Each row, then the band of its hidden value
[  41  -56 -168   89 -136  103  -85  109   56   95   25    0    3  -60
   97   18  229   89 -215  -37  213   51    3  -65  168   -3  -15  -54
 -158  237   83  -74   16   45   -2  -19 -154   20   -6  -22  -69   56
 -132] : (75)
[ 270 -131   84 -230  378  -46  -49 -101   45 -131 -182   10  178 -105
  -69  222 -223   32  -93    5 -107  -40   82   33 -336 -169  -68  -39
  136 -236    9  196  -29  -11  -62   35  135 -133   78   17  123   87
   -6] : (68)
[ 189  -62   57 -102  101    0  -24   38  106 -109   31   47    7   52
  -11   58 -122  165  -19  -56   35  -70  -32  -43   44 -230  -67  -81
  137   -8   47   88  -29  -41   44   86 -105  -97   71   77   29  -10
   10] : (68)
[-178  -13  -63  297 -406  160 -112  241 -182   93  239 -118 -341  354
   79 -340  344  -66   86 -140  195  -67 -224  -50  507   35    5   -2
  -51  254  144 -135  264   29  107 -163 -269  233  -28 -228   42 -276
   92] : (70)
[ -39 -180  214  324 -100  213   76  171  219 -152   83 -409   77  134
  -21 -355  153   40  229 -471  232  -79   36  -79  234   38  -59 -326
   59  -59  -68  -86  373   66   46  -48 -286    2 -175 -413  -37  -71
  -59] : (76)
[ 183 -146   30 -211  174   -9  -52  -30   86  -69  -94   83  112  -76
   66  229  -75   86 -211   32   35   19  127  -15  -69 -214  -92  -20
    3   49   10   48 -140   -5  -52   64  -29  -73   78   84   57  119
  -19] : (68)
[ 183 -102    5  -37    2  -40  -19    5  -23   14 -115  -22  151   -1
   45   60   23  -93  -78    5  -41   35  111   23   26 -101    7  -41
    9  -24   -8   40   55    3  -31    6   29  -48   16  -77  -53   89
   27] : (75)
[ 198  -99  -13 -130  138 -122  -56 -106  -26   40 -159   86  128  -54
  -97  279  -94   36 -185  103 -107   13   56   51 -173  -70  -66   37
   90  -20   60  131  -71  -10  -48   53   22  -24   57   37  -32  118
  -54] : (67)
[ 312 -101  -10 -180  152 -150   10 -100   76    8 -244   97  320 -167
   -3  276 -101  -26 -237   87  -91   64  249   40 -215 -156  -52  -42
  -35  -38  -29   81  -81    1  -95  102   66 -143   23   10  -96  264
  -93] : (59)
[ -65 -151  182  239 -337   64  136  123   19   10   37 -113   -4  319
   53 -319  238 -215  165 -219  100  -10  173    3  289 -183  -75 -139
  -34   57  -55 -115  238  148    3  -47 -270   44 -158 -437  -40  -98
   86] : (70)
[ 143 -124   39  -21   44   41  -66  -37  -55    1  -19  -29   -1   77
   33   74   -9  -47   31  -38    3   56  -13  -16   36 -134   -8    8
  107  -27   25  132   21   41  -45   16  -27   -4    5   -3   22  -30
   76] : (83)
[ 347 -299  191 -226 -228 -308  254  -57  172  278 -371  407  419  139
  104  117   72 -159  -76   34 -213  231  382  228  -17 -534 -141  185
   39   -6 -354  -43  -87  296  -47  327 -174 -222  -35 -123 -234  393
  204] : (76)
[ 143 -143   39 -106  126   42  -36  -14   68  -21  -99  -14   95  -73
   39  146  -24   55 -131  -36   55   25   84  -10  -91 -139  -78  -56
   17   12   28   68  -61   40  -46   45  -67  -71   35  -43   69   55
  -30] : (68)
[  58  -93   83   36  -37   64  -62  -51 -207  -68   94  -19 -164  291
   44  -40    4 -226  171   -4  -27   21   -8  -44  146 -219   17   27
  128  -53   72  160   67   35  -67  -85   17   77  -28  -49   79 -197
  187] : (83)
[ 276  -42  -43  -38  164    0  -78  -95   -1   14 -130 -104  175 -184
  -13  218 -107    1  -77   -9  -12   81   37  -36 -175   -8   22  -98
   40  -53   81  196  -11  -27  -91   71   32 -105    3   -2  -47   87
 -100] : (67)
[  49 -359  150  -17  241  216 -123  -24  -63  -54 -112 -228   58   83
   99  -40  115 -178  126 -227   17  109  -26   48  -56  -30   15   85
  131 -268 -161  109  218  170  -91 -135  142   67  -28 -139  185  -15
  218] : (68)
[  12 -100   31   78 -102   67  -69   25 -131   32   30  -72  -98  166
   41  -39  110 -119   27  -52   48   19  -14  -14  138  -69  -25    1
   22   65   74   39   91   47  -29  -65  -97   94  -25 -147   54 -111
   71] : (69)
[  92  -15  -49   18  -52   -3 -113   97  -20    6   60  -26  -72   65
  -14   15   22  140  -90  -42   67  -71 -130  -32  171  -12  -39  -31
   44  137  111   -6   68  -78   73   10 -145   53   65   15   -8  -27
  -32] : (67)
[  60 -164  -17  -40   35  115  -92   43   43   33   -9    0  -25    4
   84   76  103   90 -112  -69  131   51  -35  -23   67 -102  -58   19
    8   96   21   21  -25   77  -14    8 -117   12   36   13   66    8
   11] : (68)
[ 203 -105  -14 -119   95 -173  -23  -59  -68  103 -221  142  141   28
 -131  157  -36  -39 -132  105 -203  -16   16  142 -208  -83  -47  111
  121 -145   -1  114   51   49    3   18   92  -36   70  -50  -20  113
   29] : (59)
[ 164 -151  193   63  -56  -14   18    9  -62   -4  -20 -152   30  223
  -39  -70  -68  -70  260 -132 -124    7  -88   41  185 -115   26  -38
  323 -146  -40  151  161    0   53   59  -73  -16    6 -118  -57  -88
  215] : (69)
[ -25 -161   70   31  -47   90  -76   66  -98   27   37  -54 -151  210
    4  -49   96   -2   49  -65   20  -30 -137   27  162  -79  -40   52
  159    9   52   49   81   54   52  -64 -105   99   52  -96  111 -153
  151] : (68)
[ -20   24   26   87   36   25 -167   28 -374 -175  147  -93 -285  392
  -75 -205   -6 -291  178    3 -103 -182 -146  -14  105  -45   44   40
  105 -178  163  112  313  -89    0 -290  185  210   13 -142  198 -309
  178] : (70)
[  15  -19   43   83  -89   -6  -74  114 -177  -76   64 -105 -115  248
  -26 -173   49 -127   58  -43  -37 -144  -63    9  200  -32    2  -48
   64  -27   99  -14  232  -81   65 -148   -6  113   31 -187   72 -156
  102] : (59)
[ -49  -23 -224  164 -337  123  -95  252  112  195  115   51 -110    3
  130 -104  373  234 -260 -101  333   20 -115  -67  364   23  -63  -25
 -229  436   94 -223   52   70   95   13 -371   73    5  -41  -87   37
 -161] : (59)
[ 263 -180   76 -150  277  -22  -33 -104   66   -2 -222  -54  229 -153
  -50  244 -139   49  -77  -36  -82   56   63   51 -277  -82  -48  -29
  154 -175  -26  193  -31   43  -62   90   52 -130   44  -21   35  128
  -11] : (63)
[ 108  -87   89   31 -133  -26  -25   61 -138   19  -41  -86   20  181
   84 -102   63 -211   63  -61  -44    8   62   31  174 -117    1  -17
   10    8   -4   -7  162    2   -8  -32  -52   42   -7 -211   16  -40
  146] : (76)
[-147 -214  354 -116 -198 -291   81   16 -167 -194  105  190 -207  665
 -213   33 -115  -23   -3  166 -275 -293   99  118  460 -292 -214   92
  389  108   38 -108  -33 -168  160  -78 -170  285  124  -44   -1 -140
  291] : (69)
[ 142 -128   29 -122   62  -35  -34  -53  -69   90 -171   38   76  -34
   16  184  -14  -62 -137   69  -57   47   86   62 -148 -128  -69   31
   32    2   59  102  -77   62  -54   35  -32  -38   55 -108   88   25
   32] : (63)
[ 218 -273  -52  -45  -61   80  -74   45   45  383 -219   33  134  -82
  139  100  211   82  -21 -108   10  274 -196  133   19  -56   26  221
  135    0 -161  101   21  261   25  179 -123  -91   64   13  -53  144
  168] : (63)
[ 209  111  -32    5  -75 -204  165 -329 -101   63 -163  115  172 -125
 -181  486 -217 -195 -203  381 -143   71  413  -72 -294 -198  -50 -252
    5  130  352  324 -386  -53 -218  124  -71 -153  -78 -133 -207  -13
 -270] : (70)
[  51   21  131  -66 -115 -117  -71  125 -355 -167   41   -1 -144  417
  109 -284    7 -437   78   25 -138 -187  130   49  201 -250  -26   29
  -98  -59   49 -104  288 -106    6 -218  109  147   37 -297  227 -177
  269] : (70)
[ 101   -2  -16   66 -128  -35  -25   72 -105   30   10  -21  -37  148
  -23  -72   41  -67   19   15  -42  -60  -42   10  146  -81   18  -48
   75   10  102   48  116  -34   53  -34  -46   10   32 -117  -31  -88
   54] : (75)
[ 224 -137   52 -127   50  -47  -52  -20  -13  -87  -44   85  114  108
  141   43   -7 -146  -43  -35   -7   68  170  -15   89 -271  -24   41
  -52   -6 -106    5   56   21  -90   17   48  -18  -17   50  -21  138
  100] : (76)
[  26 -100  211 -189  213  -58  -74   60 -120 -342   54   13 -121  311
  -42  -92 -158  -98   -3  -28  -89 -278   85   18   17 -255 -136  -22
   91 -152   43  -29  145 -123   34 -178   90  103   92 -107  294 -132
  159] : (68)
[ 256  -72  120 -283  483  -78  -25 -181  183 -459   33   97  122  -44
 -140  371 -425  201 -167   80  -24 -162  227 -144 -192 -311 -128 -204
  170 -111  102  200 -219 -203  -93   37  109 -115   63  303   23   96
 -153] : (68)
[150 -55 -31 -15  33 -33 -53  21 -68  -3 -69  15  55  58 -13  -1  27 -85
 -52   7 -46 -26  24  26 -25 -91   2  -6  18 -76  35  59 117  11 -10 -52
  62 -17  20 -76   9  16  20] : (75)
[ 423  -83  138 -235  502 -190  -45 -264 -177 -188 -323 -101  337  -96
 -153  273 -392 -305   44  100 -383  -21  194   88 -523  -98   52  -44
  215 -521   -4  366  105  -97 -164  -37  459 -141   35  -70   67  111
   71] : (70)
[ 100  -13   -5  120 -199   51  -46  120  -93    1   87  -99  -56  174
  112 -168  105 -117   90  -86   64    2  -32  -51  315 -105   53  -79
   -3   82   51   -8  166  -29   29  -33  -94   25  -14 -116  -44  -94
   93] : (59)
[  16 -140  -89  231 -142  173  -83   31  -76  230  -27 -119  -52   64
   23  -90  282  -80   82 -152  109  151 -173   14   60   77   45   58
   28    1   20  101  194  211  -34  -44 -109   57  -85 -181  -31  -75
   24] : (76)
[ 410 -112   74 -299  426 -226    0 -188   41 -155 -317   85  400 -162
 -109  321 -300  -90 -175  104 -254  -20  282   78 -446 -187  -46  -39
   87 -319  -66  195  -14  -59 -122   52  297 -183   49   41  -18  283
  -50] : (59)
[  82 -198  129  -63   41 -108   73  -86   57   16 -223    7  224  -20
  -88  195   -1  -57 -197   15  -62    4  284   75 -168  -90 -153  -66
    2    8   -8    5  -39   64  -79   30  -95  -13  -38 -230  -26  150
  -84] : (67)
[ -55 -192   29   85 -213  108    8  106  131   91   39   15  -36   96
   87  -20  239  119 -121 -133  225   53   57  -31  248 -123 -130  -36
  -58  273   -4 -121  -22  134   14   45 -348   52  -45 -117  -29   21
  -40] : (83)
[ 269 -244  141 -231  265  -33   -8  -94   78  -44 -246  -37  278 -126
   47  256 -138  -13 -105  -19  -91   83  172   57 -188 -176  -55  -20
  122 -141  -97  130  -81   31  -79   98   66 -131   65   -9   39  178
   69] : (68)
[ 125 -116  115  -56  128  -14  -53  -38  -79 -102  -39  -62    9  121
  -48   45  -95  -71   40  -42  -70  -56   26   12  -43 -123  -46  -28
  142 -124   38  120   81  -18  -25  -39   28   16   20  -82   90  -53
   77] : (83)
[148 -36 -17  18  66 -14 -78 -21 -87  -9 -44 -41  15  53 -60  32 -23 -61
  -2 -22 -41 -24 -40   4 -64 -39  -1 -20  64 -83  78 124 123  -4 -28 -37
  31   5   2 -75  18 -28  -7] : (76)
[ -47  -20 -153  105 -182   45  -92  128  -19   49  139  127 -183  175
  -14  -66  215  111 -148    9  149  -70 -114  -43  246  -61  -51   31
  -51  211  126  -75   65   27   69  -84 -159  113   21   26  -31  -65
  -66] : (75)

New part:
[ 241  104  -19 -134  -43   40 -102  292  105 -115   -5  -31  185  177
  -78  108  -43 -257  -50 -245   89  -19  -36  -13  -66   42  -27   -4
   56 -146   57 -154   75  154  -76  172  105  -14  -30   58   87   26
  -84] : jj
[  2  11 -11  21  74  14 -17  24 -98  -3  12   8  14  41  33   2 -28  25
 -53  39  30 -59   4  -1  12  58  12 -59 -10 -33  22  90 -55 -61 -94  -4
 -95  83 -25 -69 -45  69   3] : ff
[ 108   85   73  -22   51   54   -7   56   59  -41   -5  -16   -7   -3
   18   34  -38 -121   33    7  -40 -145  -89    7   25  -66   76  -46
 -104  -44   23   64    8   17  -30   -1  -95  -32  -22  -65  -35  147
    3] : jj
[  39   55   42   45   63   67  -43  -20   16  -72  -10    1   41  -20
 -109   52   32    3  -60   51   -1   62  -23   12   38   13   74  -63
    4   -2  -60  -21  -11    2   73   27  -88   67   61 -111   38   79
   29] : ns
[ -33   39  -27 -100   45   12  -79   -5  111   87  -16  -83 -363   41
   28   15   -1 -181   91   -5    0 -139  -58  -19   93 -200   47   85
  -91   51   54   99  -65    6 -120   -9    3 -173   61  -99   -4  153
  -42] : zq
[ 183  107  -52  -11   10   47  -69   82  -92   36   11   83   -9    3
  -50   -1   18  -89  -60  -13   64  -66   -1   74   28    3   83  -87
    8  -98   14  -34  -35  -29 -105   15 -113  102  -28 -105  -14  173
   49] : rm
[  28   33   76   -6   85   54   -1   11   78  -74   -3  -26  130  -41
   -8   73  -32  -49    1  -25  -48  -53 -100  -44  -12  -22   21  -62
 -106  -20  -42   42    4   64   48   27  -72   -9    8  -89   -4   50
  -19] : jj
[   6   27   67  -16   84   49   -4    4   76  -58   -7  -44   58  -39
   -9   72  -23  -50    8  -28  -48  -62 -100  -37    6  -42   17  -45
 -102   -1  -30   64  -22   56   28   18  -75  -33   31  -96   -3   55
  -28] : jj
[  53   89    0  -50   44   23  -54   22    0   48  -10  -25 -272   25
    1   -1   -8 -130   56   70  -20 -152  -51   44   87 -137   80   -7
  -69   21   51  111  -61  -58 -101  -28  -66  -73   39  -73  -42  173
  -27] : zq
[ -27   10  -34   11   88   32  -53  -38  -38    6   20   21   56  -62
  -76   48   36   28  -75  -15   15   69  -31  -21   21   13    7  -61
  -11    7  -87  -15  -61   15   26   30  -44   93   66 -143   59   23
  -12] : jl
[-18 -19 -25 -49  80  38 -50  20  44  -9  24   3 201   3  20  48 -36 -54
 -33 -91  25  16 -55 -99 -65  27 -66 -29 -63 -49 -64 -25  22  68  -4  72
  50  24 -57 -74  21 -29 -42] : dj
[  42   70   15    6   35   53  -82   -3   43  -16  -12  -16 -120   19
  -69   29   24  -66   -4   71   14   -4   -6   13   65  -57   93  -16
   -4   -1  -21  -10   -2  -13    2   18  -57    8   59  -89    6  129
   31] : jl
[  55   61   46   -2  -53  157 -131   25    3  -99  -34  -29   17  -56
 -123   69   68  -40  -74  -35   56   60  -25   54  -27    6   39  -36
   36  -29  -25  -39   18    4   21   51  -54   -1   43  -39  -39   52
   51] : rm
[-415 -141 -271 -177  191 -180  -63  -82 -161  310   32 -146 -749  -57
  113    8   82  -55    6 -237   33 -117  -69  -50  154 -241 -124  206
 -159  307  162  392 -457  -30 -346  -64   43 -228  260 -266  162   23
 -252] : nl
[  89   67   70   -5   49   51  -14   41   82  -74  -24  -20   58   38
  -30   64  -37  -61    0   18   -4  -84  -51   -3   18  -16   45  -73
  -29  -60  -14   17    3   39  -17   26 -114    5   19  -67  -42   96
   14] : zq
[  64   77   21   17   68   38  -56   -2   35  -53  -16   31   72   -7
  -89   60    0  -32  -24   66    6   11  -20    2   12  -20   60 -102
  -27  -15  -65  -22    1   32   47   41  -80   52   64 -110    1   79
   16] : ff
[ 52  76  25  -9 -11 116 -90  10 -51 -45  -7   9 -10 -62 -93  39  40 -27
 -57  19  25  -8 -43  60   9 -12  34 -73  24 -24 -40   3 -16 -43 -17  17
 -51  48  44 -39 -39  61  13] : ff
[ 38  49  54  -1  86  36 -26   4  71 -61 -13  -6 100 -17 -36  72 -24 -37
  -5  18 -23 -36 -65 -33   4 -21  29 -83 -71 -21 -58  10  -5  57  30  32
 -89  20  41 -98 -18  56  -7] : zq
[ 82  74  51  -3  51  55 -49  23  88 -85 -23   1 111  16 -92  81 -17 -53
 -10  36  -4   2 -42 -12   0 -16  39 -92 -17 -39 -69 -41  27  60  58  57
 -63  22  50 -75 -11  55   1] : nl
[ 105   64  -43    8   77   -7  -56   60  -26   -4   13   55   93   59
  -53   29  -17  -45  -43   32   34   19   17  -13   12   34   49  -86
   -1  -62  -40  -58    0   19   -8   55  -52  110    1 -101   27   86
    2] : rm
[  40   40   84   -5   54   85  -14   26   36  -86   -7  -29  109  -70
   -9   67  -11  -53  -18  -51  -38  -60 -105  -11  -24  -14   26  -57
 -105  -19  -15   62   -3   42   28   18  -86  -16   -3  -74  -20   60
   -5] : jj
[ -56   -7   84    0   51   11  -98   72  139 -117  -13 -121   53  119
    8  105  -33   14  -38   -7   52    8   11 -108   34   82  -10   16
   76  -64  -52  -95   47   75  -57   77  -30   89   93   43  -31  -36
   -3] : rm
[-273   11 -222 -150  135 -169 -147    0 -194  283   45 -100 -896   14
   93  -56   81 -145   33  -30   31 -176  -18   31  235 -262   21  194
  -84  276  178  300 -338 -152 -371  -77   90 -121  268 -111  130  141
 -213] : jl
[ -15   19   73   15   59   38  -95   28  106 -111  -18  -60  118   45
  -42   94  -16    7  -29   33   20   48   -8  -79   -2   50   11  -41
   14  -38  -83  -82   56   68   36   73  -39   68   68  -16  -33  -18
    5] : ff
[  -6 -132 -351 -126   58  -70 -174  218 -197  136  134  121  467  304
  141  -88  -96 -115 -160 -236  252  236  169 -225 -242  292 -241   75
   89 -174    4 -206  142    4 -152  233  451  200 -380   55  146 -190
 -120] : jl
[-190 -150  -49  -93   42  128  -37 -149  -37  181   84 -127 -124 -170
  -61   47   63  131    3 -107  -88   97 -160  -94   88  -51 -167   50
   43  -45 -233  -39 -113  -40   28  -37   70   16   25  -88  -11 -143
 -129] : nl
[  85   79   15   22   71   30  -46   22   52  -84  -14   10   79   33
 -161   85   15  -31  -43   48   -5   89  -13    5   35    0   67  -90
   23   -5  -77  -65   -3   54  112   70  -50   59  105 -113   80   62
  -13] : jl
[  18  -87 -171 -175   22 -119 -157  364  169  -99   41 -153  277  498
  -60  150  -96 -154 -113 -336  204  249  130 -238  -79  240 -223  147
  278 -160    8 -331  104  237  -98  323  386   78   -1  156  247 -254
 -225] : jl
[ 128   16   77  103  122  -36   14  123  -79 -122  -26  -76   69  199
  -35   42  -74   57   30  185 -102   61   49  -21    9  127   87  -83
  -54  -27   53   82   23  -47  132   31 -179   18  -73  -41  -99   79
  -44] : nl
[  -1  -82   44   80  123  -94  -55  201  -25 -125   16 -167   96  348
   64   47  -94   84  -32   81   -2  138  125 -156   18  265    4   57
   76  -82   51  -59   81  -13   19   96  -28  129  -85   88  -35  -48
  -68] : ns
[ 181    5  -25  158  184 -122   -5  163 -314   -6   26  -20   -5  179
  -37  -15  -34  129   -2  229 -142  150   97    5   56  195  138 -104
  -83  -20   58   65  -46 -132  147    0 -239  151 -110 -102  -75  123
  -72] : jl
[ -18  -27  -85 -171 -150  191 -199  -33   90  236   29 -193 -671   61
  -56  -60   88 -205  158   -1   -4   17  -40    4  156 -253   19  266
   81  -47  -12  -66   37 -133  -67  -24  206 -268  -79   16  -57  133
  -34] : rm
[  34  -43 -126 -248 -123   73 -222  135  196  261   26 -246 -711  303
  115  -86  -19 -389  247  -71   36  -83   14 -100  117 -255    2  383
    4  -89  138  -64  114  -64 -195   37  302 -384 -216   91  -67  172
  -83] : dj
[ -47  -50   98  -94 -336  484 -224    2  -23 -159  -56 -248 -189 -205
 -294  116  253   -6 -176 -344  105  238 -116  163  -53   15  -97  164
  246  -47   -9  -68  -12  -57   40   55   74 -201   39   90  -48  -89
   49] : ns
[  60   87   16   30   61   48  -73   -6    6  -44   -6   30   -7   -9
  -95   31   28  -46  -41   83    8   35   -9   20   42  -21   96  -64
  -14    7  -48  -26    4  -12   48   29  -58   65   58 -102   36  111
   28] : ns
[  45   51   14  -20   66   49  -20   26 -158   45   47   18  -21  -88
    0    6   -4   26  -39   24  -52 -109 -102   38   56   10   -5 -101
  -23  -53  -58   57  -82  -96  -91  -44  -90  135    7  -26  -63   44
  -64] : zq
[  12   19   53   -4   77   60   -6  -32   86  -48  -12  -23  101  -30
  -55   78  -18   -7   -4    3  -30  -14  -77  -39    8  -24    4  -75
  -50  -29  -83   12  -18   58   51   26  -87    2   38 -116  -16   34
   -7] : zq
[  79  -13  204   32  -37   73  -82  254   54 -247  -65 -282  -83  257
   32   98  -48  -22   11  -11  -26  -13   23  -27    6  155   46   94
   45  -80  169   48   82   -8  -28   58 -138  -95  -53  172 -174   35
  -21] : dj
[ 22  40  61   3  87  36 -25   1  80 -74 -16 -17 109  -3 -36  76 -29 -25
  -8  26 -21 -27 -58 -41   0 -11  21 -79 -58 -18 -60  13   1  56  36  36
 -81  17  44 -87 -18  41 -10] : zq
[ -68  -12   21 -218 -125  113 -242  128  173  152   41 -295 -691  177
  158  -53   -7 -308  203  -32   -6 -163  -63  -91  147 -219    5  357
   22  -56   91  -42  127 -107 -232   -3  284 -261  -97  239 -114   93
  -98] : jj
[ 62  73  31  37  48  57 -71  14  -4 -73 -12  13  46  -7 -98  53  23 -13
 -54  60  13  43  -7  20  22  16  75 -79   4 -12 -48 -28   3   1  49  39
 -83  75  61 -85   9  81  29] : jl
[  80  -45   98   17  131  -91   -5  263  101 -202   -2 -200  222  332
    2  134 -131  -13   34  -12  -92  114   20 -170  -23  190  -21   21
   -8  -73   35  -55  100  121  138  146    8    2  -48   85   13  -85
 -162] : jj
[  58   31    4  -59 -106  204 -117  -21   43   40  -17 -102 -318  -40
 -138   17  109 -110   -1  -64   25   41  -53   81   84 -118   63   98
   64  -37    0  -32  -20  -54   -7   -5  -13 -135    4  -76   -8  145
   47] : ns
[-163  -37   42 -140   -9  141   31   -9 -231  117  124 -154 -323 -149
   22   -5   15   89  -25  -68 -131 -196 -246   55  166  -47 -165   32
  122  -23  -85  173 -180 -240 -205 -123  113   88   77  169  -33 -119
 -249] : jj
[ 142   89  -35   44   93   -6 -104   59 -101   14   25   84   88  -32
  -75   22   28  -16  -57   65   -2   67    7    6   27   46  100 -115
  -46  -53  -79 -108    2   -3   40   38 -107  181    9 -119    5  107
   18] : jl
[  96   66   84   16   61   41  -32   68   78 -129  -35  -30  129   60
  -59   86  -37  -47  -11   32  -14  -17  -32  -16  -11   25   49  -85
  -35  -41  -15   -2   29   59   49   58 -106    9   26  -53  -35   62
    1] : zq
[  16  -32   30   78  167  -78  117   62 -143  -37  -16  -79  -77  166
   56   13  -88   87   15  116  -89  -87   12    3   52   80   43  -63
  -86   26  136  284 -141  -87  -28  -46 -240  -25  -43 -122  -71  114
  -69] : zq
[-145 -116 -122  -84   59    5 -108   44    3   41   47  -30  187   97
   95   26  -37  -17  -95 -187  146   72   29 -167  -99  118 -167   63
   34  -69  -33  -59   12   59 -141  111  164   67  -93  -20   41 -128
  -54] : ff
